Below are the code and all the weights of a small trained network. Each question names an input and a class and asks about switching units off, where a switched-off unit gives its printed mean instead of its output.

import numpy as np


def w(rows, s, z=0):
    codes = np.array(rows[::2]) - 128.0
    scale = np.full(codes.shape[1], s)
    scale[-1] = z or s
    return codes * scale


def norm(h):
    return h / np.sqrt((h * h).mean(-1, keepdims=True) + 1e-5)


def f(y):
    return np.maximum(y, 0)


def log_softmax(a):
    a = a - a.max(-1, keepdims=True)
    return a - np.log(np.exp(a).sum(-1, keepdims=True))


def net(x, mask):
    res = np.array(x, float).reshape(1, 2) / 4 @ E
    u = 0
    for l in range(3):
        y = f(norm(res) @ A[l][:, :-1].T + A[l][:, -1])
        res = res + np.where(mask[u : u + 7], y, B[l][:, -1]) @ B[l][:, :-1]
        u += 7
    return log_softmax(norm(res)[-1] @ U[:, :-1].T + U[:, -1])


A, B = {}, {}
E = w([
[131,143,46,94,142,145,70,172],'x0',
[57,254,156,137,152,131,118,171],'x1',
],0.0085)
A[0] = w([
[194,124,2,137,145,62,46,162,89],'0.n1',
[164,126,218,170,138,117,122,54,1],'0.n2',
[164,114,196,173,131,96,116,83,220],'0.n3',
[148,114,85,158,148,66,158,180,66],'0.n4',
[179,77,177,116,164,55,203,14,85],'0.n5',
[135,26,89,137,155,112,86,98,120],'0.n6',
[125,182,226,112,204,72,65,99,103],'0.n7',
],0.0061,0.00072)
B[0] = w([
[126,120,86,82,113,225,113,48,240],'0.n1',
[103,128,162,169,126,163,103,170,207],'0.n2',
[130,159,3,135,75,79,141,94,202],'0.n3',
[150,136,141,5,113,95,49,141,144],'0.n4',
[151,108,191,166,113,123,141,211,254],'0.n5',
[92,170,150,134,139,109,126,109,220],'0.n6',
[110,129,111,76,178,127,65,89,208],'0.n7',
],0.0077,0.0059)
A[1] = w([
[42,139,123,101,123,141,163,155,174],'1.n1',
[176,160,154,192,192,88,212,125,226],'1.n2',
[61,132,93,144,190,145,56,138,218],'1.n3',
[156,126,113,77,119,186,59,86,136],'1.n4',
[115,227,111,174,190,112,89,80,213],'1.n5',
[80,192,142,81,151,124,144,149,253],'1.n6',
[158,82,183,143,2,176,143,113,137],'1.n7',
],0.0068,0.0012)
B[1] = w([
[141,77,79,81,147,86,190,66,186],'1.n1',
[159,127,73,144,59,222,143,150,190],'1.n2',
[114,198,38,131,142,226,117,72,246],'1.n3',
[128,86,184,72,101,105,139,196,244],'1.n4',
[183,98,38,106,142,95,148,61,255],'1.n5',
[142,68,126,2,82,208,124,105,232],'1.n6',
[119,128,168,130,206,134,94,127,239],'1.n7',
],0.0085,0.0058)
A[2] = w([
[154,78,119,100,126,182,146,87,255],'2.n1',
[101,69,40,136,152,1,220,134,99],'2.n2',
[163,166,108,74,145,114,148,99,142],'2.n3',
[182,131,211,130,92,91,135,175,94],'2.n4',
[53,131,56,131,87,157,41,113,122],'2.n5',
[124,106,192,170,144,81,87,77,3],'2.n6',
[153,174,54,86,149,144,106,139,241],'2.n7',
],0.0092,0.0007)
B[2] = w([
[122,225,129,101,126,100,156,128,254],'2.n1',
[171,76,161,179,156,68,169,197,132],'2.n2',
[201,140,113,197,85,155,134,178,208],'2.n3',
[127,151,190,178,64,200,74,183,182],'2.n4',
[62,241,29,229,109,113,141,24,225],'2.n5',
[44,170,13,123,190,78,174,59,155],'2.n6',
[160,121,139,178,61,154,254,129,248],'2.n7',
],0.0075,0.0091)
U = w([
[134,115,201,246,93,163,121,184,154],'0',
[129,197,59,109,68,169,172,62,165],'1',
[136,90,215,37,136,135,69,130,111],'2',
[93,124,109,116,115,29,80,199,2],'3',
[70,114,155,149,206,92,99,74,102],'4',
],0.013,0.0053)

Each question gives the input, the list of numbers given to net, and the class t.
The units are the neurons (one row each of A and B). Each row of codes is followed by its name. A weight is (code - 128) times the scale printed after its matrix; where a second scale follows, it is the last column's (A, B and U).
mask holds one flag per neuron, layer by layer. A switched-off neuron (its flag False) gives its mean, the last column of its row in B, instead of its output. The means were averaged over made-up inputs and are rounded, as every weight is.
A unit's drop is (log p(t) with every unit on - log p(t) with that unit switched off) / (log p(t) with every unit on - log p(t) with every unit switched off).
most important unit: the unit with the biggest drop
k most important neurons: the k neurons with the biggest drops, biggest first
drop of u: that unit's drop, to one decimal
input [2,-8], class 2: 2 most important neurons => [2.n5; 1.n3]
input [2,-4], class 2: most important unit => 1.n4
input [-4,1], class 0: 4 most important neurons => [0.n1; 0.n6; 0.n5; 1.n3]
input [4,-7], class 2: 3 most important neurons => [1.n4; 1.n3; 0.n3]
input [1,-2], class 2: 4 most important neurons => [1.n4; 0.n7; 0.n3; 1.n3]
input [2,-6], class 2: 2 most important neurons => [1.n3; 2.n5]
input [0,-2], class 4: 2 most important neurons => [1.n7; 2.n6]
input [2,-7], class 2: 2 most important neurons => [2.n5; 1.n3]
input [1,-5], class 2: 2 most important neurons => [2.n5; 1.n4]
input [-3,-3], class 0: drop of 0.n5 => 0.2
input [-7,-7], class 0: drop of 0.n5 => 0.2
input [-8,-5], class 0: drop of 0.n5 => 0.1
